Below is a small trained network, with its code and all its weights. Each question gives an input and a class and asks what happens when units are switched off, that is, made to give their printed mean instead of their output.

import numpy as np


def w(rows, s, z=0):
    codes = np.array(rows[::2]) - 128.0
    scale = np.full(codes.shape[1], s)
    scale[-1] = z or s
    return codes * scale


def norm(h):
    return h / np.sqrt((h * h).mean(-1, keepdims=True) + 1e-5)


def f(y):
    return np.maximum(y, 0)


def log_softmax(a):
    a = a - a.max(-1, keepdims=True)
    return a - np.log(np.exp(a).sum(-1, keepdims=True))


def net(x, mask):
    res = np.array(x, float).reshape(1, 3) / 4 @ E
    u = 0
    for l in range(3):
        y = f(norm(res) @ A[l][:, :-1].T + A[l][:, -1])
        res = res + np.where(mask[u : u + 6], y, B[l][:, -1]) @ B[l][:, :-1]
        u += 6
    return log_softmax(norm(res)[-1] @ U[:, :-1].T + U[:, -1])


A, B = {}, {}
E = w([
[99,143,105,120,155,84,178,144,176,137,247],'x0',
[56,127,146,186,57,143,115,144,155,58,146],'x1',
[148,160,109,124,87,147,110,194,136,164,162],'x2',
],0.012)
A[0] = w([
[75,131,79,124,227,35,151,112,139,143,146,104],'L0N0',
[150,119,111,96,141,67,170,71,156,116,90,2],'L0N1',
[193,141,91,72,159,164,148,180,131,194,128,46],'L0N2',
[101,124,141,160,77,96,121,152,215,133,254,171],'L0N3',
[106,144,90,157,116,144,150,163,76,165,155,102],'L0N4',
[104,113,173,145,119,90,124,156,158,97,82,106],'L0N5',
],0.0099,0.0036)
B[0] = w([
[41,51,125,99,211,128,161,135,120,126,162,200],'L0N0',
[177,146,173,162,78,102,163,12,160,134,163,158],'L0N1',
[68,218,165,39,93,86,86,113,90,143,197,201],'L0N2',
[144,118,24,132,153,155,166,149,224,101,2,249],'L0N3',
[52,158,122,85,97,165,122,105,129,177,58,159],'L0N4',
[101,81,9,168,118,154,35,188,101,182,216,166],'L0N5',
],0.0088,0.012)
A[1] = w([
[172,81,237,125,151,81,151,87,86,166,205,57],'L1N0',
[98,70,90,132,105,184,155,145,175,122,166,89],'L1N1',
[185,163,164,105,86,75,110,151,86,146,150,2],'L1N2',
[140,135,108,108,186,115,197,55,164,152,142,159],'L1N3',
[171,97,86,141,247,125,146,126,150,137,113,78],'L1N4',
[197,115,95,172,148,182,97,119,145,149,71,136],'L1N5',
],0.011,0.0043)
B[1] = w([
[145,89,225,190,177,168,10,20,145,181,117,195],'L1N0',
[122,128,172,121,95,102,146,193,81,66,104,236],'L1N1',
[92,121,84,170,118,169,247,136,68,179,15,162],'L1N2',
[158,49,170,122,139,67,110,127,142,131,111,254],'L1N3',
[190,151,185,164,178,110,164,139,53,134,92,209],'L1N4',
[167,126,119,61,111,200,131,114,183,136,228,233],'L1N5',
],0.011,0.0081)
A[2] = w([
[172,246,163,92,126,151,152,140,48,149,71,71],'L2N0',
[133,80,67,130,132,133,124,205,78,121,149,129],'L2N1',
[152,227,96,221,87,152,135,175,187,103,148,4],'L2N2',
[111,175,115,58,85,61,85,119,70,183,175,33],'L2N3',
[100,141,96,98,227,1,211,158,117,88,104,13],'L2N4',
[72,179,155,228,34,111,80,137,81,79,161,39],'L2N5',
],0.0089,0.0038)
B[2] = w([
[128,184,25,246,173,104,150,118,89,155,140,206],'L2N0',
[152,126,201,155,104,140,171,25,84,125,132,218],'L2N1',
[86,166,166,141,142,84,132,85,182,112,24,200],'L2N2',
[125,147,73,139,31,142,72,104,115,171,164,193],'L2N3',
[132,114,177,149,173,59,185,213,108,91,239,254],'L2N4',
[113,203,141,135,175,49,117,123,57,54,125,192],'L2N5',
],0.011,0.0059)
U = w([
[140,134,53,68,103,79,134,171,125,144,120,2],'0',
[187,58,80,108,50,234,52,112,103,124,153,86],'1',
[99,147,158,165,67,126,73,133,29,23,109,196],'2',
[96,156,94,119,54,152,142,207,240,81,39,172],'3',
[165,61,209,117,194,84,86,65,89,208,116,204],'4',
[110,57,155,132,207,30,235,252,144,96,151,142],'5',
[102,219,12,158,107,143,119,127,61,242,97,126],'6',
[80,161,118,45,131,46,98,193,128,210,226,32],'7',
],0.014,0.0034)

Each question gives the input, the list of numbers given to net, and the class t.
The units are the neurons (one row each of A and B). Each row of codes is followed by its name. A weight is (code - 128) times the scale printed after its matrix; where a second scale follows, it is the last column's (A, B and U).
mask holds one flag per neuron, layer by layer. A switched-off neuron (its flag False) gives its mean, the last column of its row in B, instead of its output. The means were averaged over made-up inputs and are rounded, as every weight is.
A unit's drop is (log p(t) with every unit on - log p(t) with that unit switched off) / (log p(t) with every unit on - log p(t) with every unit switched off).
The circuit of an input: a set's keep is (log p(t) with only the set's units on - log p(t) with every unit switched off) / (log p(t) with every unit on - log p(t) with every unit switched off). Starting from the 12 units with the biggest drops (on a tie, the unit counted first), units are removed one at a time, each time the one whose removal leaves the highest keep (on an exact tie, the one counted first), for as long as the keep stays at least 0.8.
units of the circuit, in order: the units of the circuit, biggest drop first
most important unit: the unit with the biggest drop
top k neurons: the k neurons with the biggest drops, biggest first
k most important neurons of layer l: the k neurons of layer l with the biggest drops, biggest first
input [6,-1,8], class 5: most important unit : L0N3
input [0,-7,2], class 6: units of the circuit, in order : [L0N2, L2N0]
input [-7,-2,-7], class 1: units of the circuit, in order : [L0N0, L1N5, L0N2]
input [-4,-1,-1], class 1: top 3 neurons : [L0N2, L1N5, L0N0]
input [-1,-6,1], class 6: units of the circuit, in order : [L0N2, L2N0]
input [6,-7,-6], class 4: units of the circuit, in order : [L1N0, L0N3]
input [-2,2,4], class 3: top 2 neurons : [L0N2, L1N3]
input [1,-1,4], class 6: top 2 neurons : [L0N2, L0N0]
input [2,-2,4], class 7: top 2 neurons : [L0N2, L0N3]
input [4,5,1], class 3: top 2 neurons : [L0N3, L0N0]
input [4,-5,-1], class 4: top 2 neurons : [L0N3, L1N0]
input [6,-6,-8], class 4: top 3 neurons : [L1N0, L0N3, L0N1]
input [-8,3,7], class 1: top 3 neurons : [L0N2, L1N5, L1N1]
input [3,6,3], class 3: units of the circuit, in order : [L0N3]
input [-4,8,7], class 3: 2 most important neurons of layer 2 : [L2N2, L2N4]
input [2,-1,-6], class 4: top 3 neurons : [L0N3, L1N0, L0N1]
input [-6,-3,-3], class 1: top 3 neurons : [L0N0, L1N5, L0N2]
input [-1,-6,2], class 6: top 2 neurons : [L0N2, L1N2]
input [0,4,-5], class 2: 2 most important neurons of layer 0 : [L0N0, L0N5]
input [-6,-1,3], class 6: most important neuron of layer 0 : [L0N3]
input [5,6,2], class 3: 2 most important neurons of layer 0 : [L0N3, L0N0]
